Below is a small trained network, with its code and all its weights. Each question gives an input and a class and asks what happens when units are switched off, that is, made to give their printed mean instead of their output.

import numpy as np


def w(rows, s, z=0):
    codes = np.array(rows[::2]) - 128.0
    scale = np.full(codes.shape[1], s)
    scale[-1] = z or s
    return codes * scale


def f(y):
    return y / 2 * (1 + np.tanh(0.7978845608 * (y + 0.044715 * y**3)))


def log_softmax(a):
    a = a - a.max(-1, keepdims=True)
    return a - np.log(np.exp(a).sum(-1, keepdims=True))


def net(x, mask):
    res = np.array(x, float).reshape(1, 3) / 4 @ E
    y = f(res @ A[0][:, :-1].T + A[0][:, -1])
    res = res + np.where(mask, y, B[0][:, -1]) @ B[0][:, :-1]
    return log_softmax(res[-1] @ U[:, :-1].T + U[:, -1])


A, B = {}, {}
E = w([
[191,168,215,140,46,168,110,127,122,95,4,129],'x0',
[70,240,165,104,167,112,85,90,180,51,120,71],'x1',
[114,113,119,72,150,182,207,12,142,94,98,218],'x2',
],0.014)
A[0] = w([
[176,132,159,149,88,142,97,163,98,160,92,115,132],'n1',
[242,48,166,155,36,168,133,165,59,133,117,185,144],'n2',
[162,189,146,163,116,89,53,184,98,111,139,64,222],'n3',
[100,57,69,191,146,90,164,168,43,194,175,139,216],'n4',
[86,198,173,177,151,56,41,147,143,56,164,32,143],'n5',
[66,196,184,44,187,132,136,5,200,46,102,120,104],'n6',
[193,119,197,164,54,83,86,172,119,89,63,74,136],'n7',
[32,170,2,110,199,73,124,112,162,94,213,109,141],'n8',
[133,119,123,170,122,97,77,187,72,225,201,74,254],'n9',
[198,166,199,111,85,202,147,89,133,105,29,166,83],'n10',
[127,62,107,86,101,198,189,119,46,133,103,186,137],'n11',
[165,208,187,192,13,187,66,202,109,148,49,97,167],'n12',
[117,57,49,95,118,190,230,79,81,172,149,198,175],'n13',
],0.0071,0.0053)
B[0] = w([
[60,142,79,167,136,178,168,107,101,209,174,111,177],'n1',
[137,185,150,192,172,156,195,179,49,184,142,137,218],'n2',
[63,140,85,127,121,109,88,152,166,149,179,111,218],'n3',
[128,75,170,62,87,2,40,77,79,130,73,114,212],'n4',
[60,213,134,76,121,149,93,122,224,88,157,90,230],'n5',
[135,70,195,75,144,168,58,69,56,38,116,158,249],'n6',
[59,73,34,204,128,123,106,104,144,150,141,132,212],'n7',
[170,157,157,90,197,167,213,185,104,107,190,146,237],'n8',
[160,110,216,57,61,50,95,133,39,155,107,26,227],'n9',
[202,206,186,124,3,92,137,114,120,131,25,150,221],'n10',
[208,139,132,161,157,115,176,144,183,143,130,151,186],'n11',
[51,114,32,157,128,120,120,109,122,165,109,114,243],'n12',
[167,70,96,169,146,89,178,57,212,96,79,132,215],'n13',
],0.0078,0.018)
U = w([
[159,107,208,58,30,73,41,101,39,120,54,100,205],'0',
[130,188,169,72,149,115,115,249,187,130,199,73,91],'1',
[151,16,47,136,181,68,162,75,254,132,105,121,213],'2',
[147,90,152,124,231,218,163,110,27,64,148,196,58],'3',
[105,104,82,196,147,122,160,203,68,220,140,97,211],'4',
[70,142,54,173,128,153,77,77,249,107,104,119,3],'5',
[208,194,168,172,105,159,207,144,159,141,64,167,15],'6',
],0.0086,0.0019)

Each question gives the input, the list of numbers given to net, and the class t.
The units are the neurons (one row each of A and B). Each row of codes is followed by its name. A weight is (code - 128) times the scale printed after its matrix; where a second scale follows, it is the last column's (A, B and U).
mask holds one flag per neuron, in row order. A switched-off neuron (its flag False) gives its mean, the last column of its row in B, instead of its output. The means were averaged over made-up inputs and are rounded, as every weight is.
A unit's drop is (log p(t) with every unit on - log p(t) with that unit switched off) / (log p(t) with every unit on - log p(t) with every unit switched off).
The circuit of an input: a set's keep is (log p(t) with only the set's units on - log p(t) with every unit switched off) / (log p(t) with every unit on - log p(t) with every unit switched off). Starting from the 12 units with the biggest drops (on a tie, the unit counted first), units are removed one at a time, each time the one whose removal leaves the highest keep (on an exact tie, the one counted first), for as long as the keep stays at least 0.8.
units of the circuit, in order: the units of the circuit, biggest drop first
unit that matters most: the unit with the biggest drop
top k neurons: the k neurons with the biggest drops, biggest first
drop when u is switched off: that unit's drop, to one decimal
input [6,2,-7], class 5: unit that matters most : n5
input [0,1,-1], class 1: units of the circuit, in order : [n6; n12]
input [0,4,-7], class 1: top 2 neurons : [n9; n13]
input [0,-1,4], class 2: top 3 neurons : [n13; n8; n2]
input [-6,-5,0], class 0: top 3 neurons : [n4; n9; n7]
input [-1,-8,1], class 2: top 2 neurons : [n13; n10]
input [0,7,-6], class 1: top 3 neurons : [n13; n9; n8]
input [8,0,0], class 4: top 2 neurons : [n12; n7]
input [8,-6,1], class 6: top 3 neurons : [n10; n11; n3]
input [-1,1,1], class 3: top 4 neurons : [n9; n10; n4; n5]
input [4,5,0], class 5: top 2 neurons : [n9; n4]
input [0,2,-6], class 1: top 3 neurons : [n9; n13; n5]
input [1,0,-4], class 4: top 3 neurons : [n6; n10; n13]
input [-7,2,-1], class 1: units of the circuit, in order : [n8]
input [8,0,-4], class 4: drop when n2 is switched off : 0.2
input [-2,-6,2], class 2: drop when n13 is switched off : 1.4
input [6,-4,1], class 6: drop when n10 is switched off : 0.7
